Below are the code and all the weights of a small trained network. Each question names an input and a target symbol and asks about switching units off, where a switched-off unit gives its printed mean instead of its output.

import numpy as np


def w(rows, s, z=0):
    codes = np.array(rows[::2]) - 128.0
    scale = np.full(codes.shape[1], s)
    scale[-1] = z or s
    return codes * scale


def f(y):
    return y / 2 * (1 + np.tanh(0.7978845608 * (y + 0.044715 * y**3)))


def softmax(a):
    e = np.exp(a - a.max(-1, keepdims=True))
    return e / e.sum(-1, keepdims=True)


def log_softmax(a):
    a = a - a.max(-1, keepdims=True)
    return a - np.log(np.exp(a).sum(-1, keepdims=True))


def net(x, mask):
    ids = ['αβγδεζηθλμστφψ'.index(c) for c in x.split()]
    T = len(ids)
    res = E[ids] + P[:T]
    r = res
    for j in range(3):
        rows = slice(3 * j, 3 * j + 3)
        q, k, v = (r @ M[0][rows].T for M in (Q, K, V))
        z = softmax(np.where(np.tri(T) > 0, q @ k.T / 3**0.5, -1e9)) @ v
        o = O[0][rows]
        res = res + np.where(mask[j], z, o[:, -1]) @ o[:, :-1]
    y = f(res @ A[0][:, :-1].T + A[0][:, -1])
    res = res + np.where(mask[3:11], y, B[0][:, -1]) @ B[0][:, :-1]
    return log_softmax(res[-1] @ U[:, :-1].T + U[:, -1])


Q, K, V, O, A, B = {}, {}, {}, {}, {}, {}
E = w([
[222,104,55],'α',
[165,116,44],'β',
[62,178,127],'γ',
[142,58,116],'δ',
[32,40,139],'ε',
[130,61,118],'ζ',
[165,47,116],'η',
[121,60,119],'θ',
[90,93,231],'λ',
[50,145,167],'μ',
[105,220,99],'σ',
[159,223,86],'τ',
[160,55,173],'φ',
[251,142,153],'ψ',
],0.018)
P = w([
[140,137,2],'0',
[166,153,46],'1',
[155,154,63],'2',
[169,152,90],'3',
[160,173,105],'4',
[171,183,115],'5',
[167,166,130],'6',
[173,188,132],'7',
[185,197,141],'8',
[175,188,140],'9',
[176,189,154],'10',
[186,207,156],'11',
[173,194,167],'12',
[184,201,160],'13',
],0.0029)
Q[0] = w([
[141,245,106],'head 0',
[83,114,85],'head 0',
[144,86,157],'head 0',
[85,29,209],'head 1',
[216,96,160],'head 1',
[25,220,46],'head 1',
[96,61,109],'head 2',
[193,91,57],'head 2',
[210,2,191],'head 2',
],0.0097)
K[0] = w([
[154,215,107],'head 0',
[90,115,117],'head 0',
[136,106,140],'head 0',
[113,62,176],'head 1',
[80,160,188],'head 1',
[206,126,9],'head 1',
[110,108,106],'head 2',
[166,127,87],'head 2',
[198,27,116],'head 2',
],0.016)
V[0] = w([
[81,106,69],'head 0',
[72,160,183],'head 0',
[98,189,252],'head 0',
[108,146,178],'head 1',
[109,133,184],'head 1',
[106,99,144],'head 1',
[154,59,76],'head 2',
[207,190,117],'head 2',
[127,179,153],'head 2',
],0.0041)
O[0] = w([
[198,67,162,151],'head 0',
[147,29,57,51],'head 0',
[86,61,10,8],'head 0',
[177,124,200,89],'head 1',
[154,127,194,88],'head 1',
[106,109,191,119],'head 1',
[199,5,141,226],'head 2',
[226,102,47,211],'head 2',
[116,199,97,90],'head 2',
],0.0029,0.0012)
A[0] = w([
[182,51,100,166],'neuron 0',
[95,106,85,90],'neuron 1',
[119,5,149,199],'neuron 2',
[101,110,65,226],'neuron 3',
[171,170,86,178],'neuron 4',
[75,84,170,243],'neuron 5',
[111,108,46,254],'neuron 6',
[34,121,184,151],'neuron 7',
],0.019,0.0054)
B[0] = w([
[174,63,101,245],'neuron 0',
[160,163,155,134],'neuron 1',
[23,220,182,251],'neuron 2',
[127,178,113,183],'neuron 3',
[77,73,189,211],'neuron 4',
[170,2,148,205],'neuron 5',
[118,184,80,207],'neuron 6',
[216,191,90,193],'neuron 7',
],0.02,0.012)
U = w([
[87,136,3,144],'α',
[99,120,181,180],'β',
[147,154,142,103],'γ',
[193,169,234,49],'δ',
[147,240,202,1],'ε',
[203,149,136,137],'ζ',
[121,66,69,117],'η',
[165,87,172,130],'θ',
[147,154,138,114],'λ',
[35,188,92,171],'μ',
[120,140,146,187],'σ',
[149,149,139,105],'τ',
[143,151,136,96],'φ',
[151,233,93,118],'ψ',
],0.011,0.0091)

Each question gives the input, a string of symbols that net reads in full, and the target symbol t.
The units are the heads (3 rows each of Q, K, V and O) and the neurons (one row each of A and B). Each row of codes is followed by its name. A weight is (code - 128) times the scale printed after its matrix; where a second scale follows, it is the last column's (O, A, B and U).
mask holds one flag per unit, heads first, then neurons. A switched-off unit (its flag False) gives its mean, the last column of its rows in O or B, instead of its output. The means were averaged over made-up inputs and are rounded, as every weight is.
A unit's drop is (log p(t) with every unit on - log p(t) with that unit switched off) / (log p(t) with every unit on - log p(t) with every unit switched off).
top k neurons: the k neurons with the biggest drops, biggest first
heads that matter: for each layer, one digit per head in row order, 1 if its drop is at least 0.15 and else 0, layers parted by /
drop when u is switched off: that unit's drop, to one decimal
input ψ ψ α β ε, target ε: top 3 neurons -> neuron 2; neuron 7; neuron 1
input σ μ ε β δ ζ α η, target μ: top 2 neurons -> neuron 2; neuron 4
input τ λ σ τ γ θ, target μ: heads that matter -> 100
input μ β μ μ τ, target μ: heads that matter -> 010
input η η ψ ζ δ β ε η μ λ τ β α γ, target ψ: top 2 neurons -> neuron 7; neuron 0
input λ μ φ η ζ α, target η: top 4 neurons -> neuron 0; neuron 2; neuron 4; neuron 7
input ζ σ γ θ β γ δ θ ψ τ, target μ: heads that matter -> 110
input σ ζ φ φ θ, target μ: top neuron -> neuron 2
input θ ε θ τ φ η τ β ζ, target μ: heads that matter -> 000
input λ λ λ, target δ: top 4 neurons -> neuron 5; neuron 7; neuron 2; neuron 0
input β σ λ δ, target μ: top 3 neurons -> neuron 2; neuron 4; neuron 7
input α γ γ η, target μ: drop when head 0 is switched off -> -0.1
input γ θ β λ μ ε ζ, target μ: drop when neuron 2 is switched off -> 2.7
input γ λ β τ η δ ζ σ γ ζ τ, target β: drop when neuron 4 is switched off -> 1.5
input γ μ γ ψ α β β η α φ λ δ λ, target δ: drop when neuron 0 is switched off -> 0.2
input γ λ β ψ φ γ ε, target ε: top neuron -> neuron 2
